Below are the code and all the weights of a small trained network. Each question names an input and a target symbol and asks about switching units off, where a switched-off unit gives its printed mean instead of its output.

import numpy as np


def w(rows, s, z=0):
    codes = np.array(rows[::2]) - 128.0
    scale = np.full(codes.shape[1], s)
    scale[-1] = z or s
    return codes * scale


def f(y):
    return y / 2 * (1 + np.tanh(0.7978845608 * (y + 0.044715 * y**3)))


def softmax(a):
    e = np.exp(a - a.max(-1, keepdims=True))
    return e / e.sum(-1, keepdims=True)


def log_softmax(a):
    a = a - a.max(-1, keepdims=True)
    return a - np.log(np.exp(a).sum(-1, keepdims=True))


def net(x, mask):
    ids = ['ΓΞΠΣΩαβεζημτφψ'.index(c) for c in x.split()]
    T = len(ids)
    res = E[ids] + P[:T]
    q, k, v = (res @ M[0].T for M in (Q, K, V))
    z = softmax(np.where(np.tri(T) > 0, q @ k.T / 2**0.5, -1e9)) @ v
    res = res + np.where(mask[0], z, O[0][:, -1]) @ O[0][:, :-1]
    y = f(res @ A[0][:, :-1].T + A[0][:, -1])
    res = res + np.where(mask[1:17], y, B[0][:, -1]) @ B[0][:, :-1]
    return log_softmax(res[-1] @ U[:, :-1].T + U[:, -1])


Q, K, V, O, A, B = {}, {}, {}, {}, {}, {}
E = w([
[170,155,164],'Γ',
[94,120,177],'Ξ',
[101,135,91],'Π',
[143,125,8],'Σ',
[117,88,145],'Ω',
[133,192,162],'α',
[154,130,160],'β',
[155,142,172],'ε',
[123,133,47],'ζ',
[106,131,44],'η',
[136,83,141],'μ',
[112,159,115],'τ',
[166,172,160],'φ',
[109,118,84],'ψ',
],0.018)
P = w([
[211,133,130],'0',
[114,254,135],'1',
[156,69,147],'2',
[206,116,103],'3',
[91,214,144],'4',
[136,61,153],'5',
[216,124,107],'6',
[60,174,155],'7',
[130,57,159],'8',
[227,125,112],'9',
[44,174,160],'10',
],0.015)
Q[0] = w([
[16,49,158],'H1',
[47,156,253],'H1',
],0.0033)
K[0] = w([
[142,72,189],'H1',
[174,254,237],'H1',
],0.0035)
V[0] = w([
[1,74,149],'H1',
[115,81,240],'H1',
],0.0046)
O[0] = w([
[6,85,71,1],'H1',
[124,78,188,70],'H1',
],0.013,0.0034)
A[0] = w([
[57,168,235,246],'N1',
[128,158,157,167],'N2',
[124,1,91,175],'N3',
[57,247,105,133],'N4',
[136,193,105,140],'N5',
[191,122,142,129],'N6',
[84,164,76,113],'N7',
[163,100,130,94],'N8',
[150,152,212,141],'N9',
[212,92,204,111],'N10',
[94,159,147,126],'N11',
[118,112,149,255],'N12',
[64,114,77,110],'N13',
[253,81,99,104],'N14',
[153,77,217,105],'N15',
[176,89,168,218],'N16',
],0.012,0.0065)
B[0] = w([
[183,106,59,204],'N1',
[135,24,104,166],'N2',
[2,145,152,149],'N3',
[199,113,108,192],'N4',
[115,29,154,183],'N5',
[168,146,148,193],'N6',
[91,43,94,141],'N7',
[148,87,194,141],'N8',
[56,40,57,200],'N9',
[99,104,115,218],'N10',
[169,160,144,137],'N11',
[131,176,28,169],'N12',
[139,147,92,128],'N13',
[89,110,214,247],'N14',
[130,102,130,170],'N15',
[127,189,92,209],'N16',
],0.0079,0.012)
U = w([
[190,172,160,45],'Γ',
[181,120,197,53],'Ξ',
[144,147,163,61],'Π',
[99,178,142,188],'Σ',
[69,61,146,67],'Ω',
[204,140,41,216],'α',
[163,90,170,20],'β',
[117,106,16,151],'ε',
[255,180,210,55],'ζ',
[124,143,158,78],'η',
[201,211,170,59],'μ',
[189,236,155,129],'τ',
[62,61,174,97],'φ',
[169,96,195,1],'ψ',
],0.0073,0.0058)

Each question gives the input, a string of symbols that net reads in full, and the target symbol t.
The units are the heads (2 rows each of Q, K, V and O) and the neurons (one row each of A and B). Each row of codes is followed by its name. A weight is (code - 128) times the scale printed after its matrix; where a second scale follows, it is the last column's (O, A, B and U).
mask holds one flag per unit, heads first, then neurons. A switched-off unit (its flag False) gives its mean, the last column of its rows in O or B, instead of its output. The means were averaged over made-up inputs and are rounded, as every weight is.
A unit's drop is (log p(t) with every unit on - log p(t) with that unit switched off) / (log p(t) with every unit on - log p(t) with every unit switched off).
The circuit of an input: a set's keep is (log p(t) with only the set's units on - log p(t) with every unit switched off) / (log p(t) with every unit on - log p(t) with every unit switched off). Starting from the 12 units with the biggest drops (on a tie, the unit counted first), units are removed one at a time, each time the one whose removal leaves the highest keep (on an exact tie, the one counted first), for as long as the keep stays at least 0.8.
units of the circuit, in order: the units of the circuit, biggest drop first
most important unit: the unit with the biggest drop
k most important neurons: the k neurons with the biggest drops, biggest first
drop of u: that unit's drop, to one decimal
input α ψ ζ Σ ζ Γ Γ Π, target α: units of the circuit, in order -> N14, N4, N1
input μ φ η η Ξ ε ψ μ β β Ξ, target ε: most important unit -> N1
input ζ β Ω τ Σ μ φ ε μ τ μ, target ε: 4 most important neurons -> N14, N1, N6, N12
input ζ μ ε ζ α η φ ε, target α: units of the circuit, in order -> N1, N14
input τ ζ Σ Ω ε Σ τ Γ μ Σ ε, target ε: units of the circuit, in order -> N9, N1
input η φ Σ Ω β τ Π α μ Γ Ω, target ε: units of the circuit, in order -> N1, N14
input ψ β α Σ Γ, target α: units of the circuit, in order -> N14, N1
input Γ ψ Σ Ω φ β μ φ μ Ω η, target α: 3 most important neurons -> N4, N14, N9
input μ Σ ψ β ζ α, target α: 3 most important neurons -> N14, N1, N3
input Γ η ζ φ Σ φ η τ, target α: drop of N1 -> 0.2
input φ Γ α φ α Ω β Π β η β, target ε: drop of N9 -> 0.3
input Γ Ω β τ φ Ξ Σ ζ Π ε η, target α: drop of N4 -> 0.4
input α α ε Ξ Ω, target α: drop of N3 -> 0.1
input Γ Π Ξ, target ε: most important unit -> N14
input Γ Ξ μ φ Σ φ Ξ β, target α: 2 most important neurons -> N1, N14
input φ Γ Ξ β Π α β τ, target α: 3 most important neurons -> N1, N14, N4
input β τ α ε Γ ζ Γ Ξ, target α: 2 most important neurons -> N1, N14
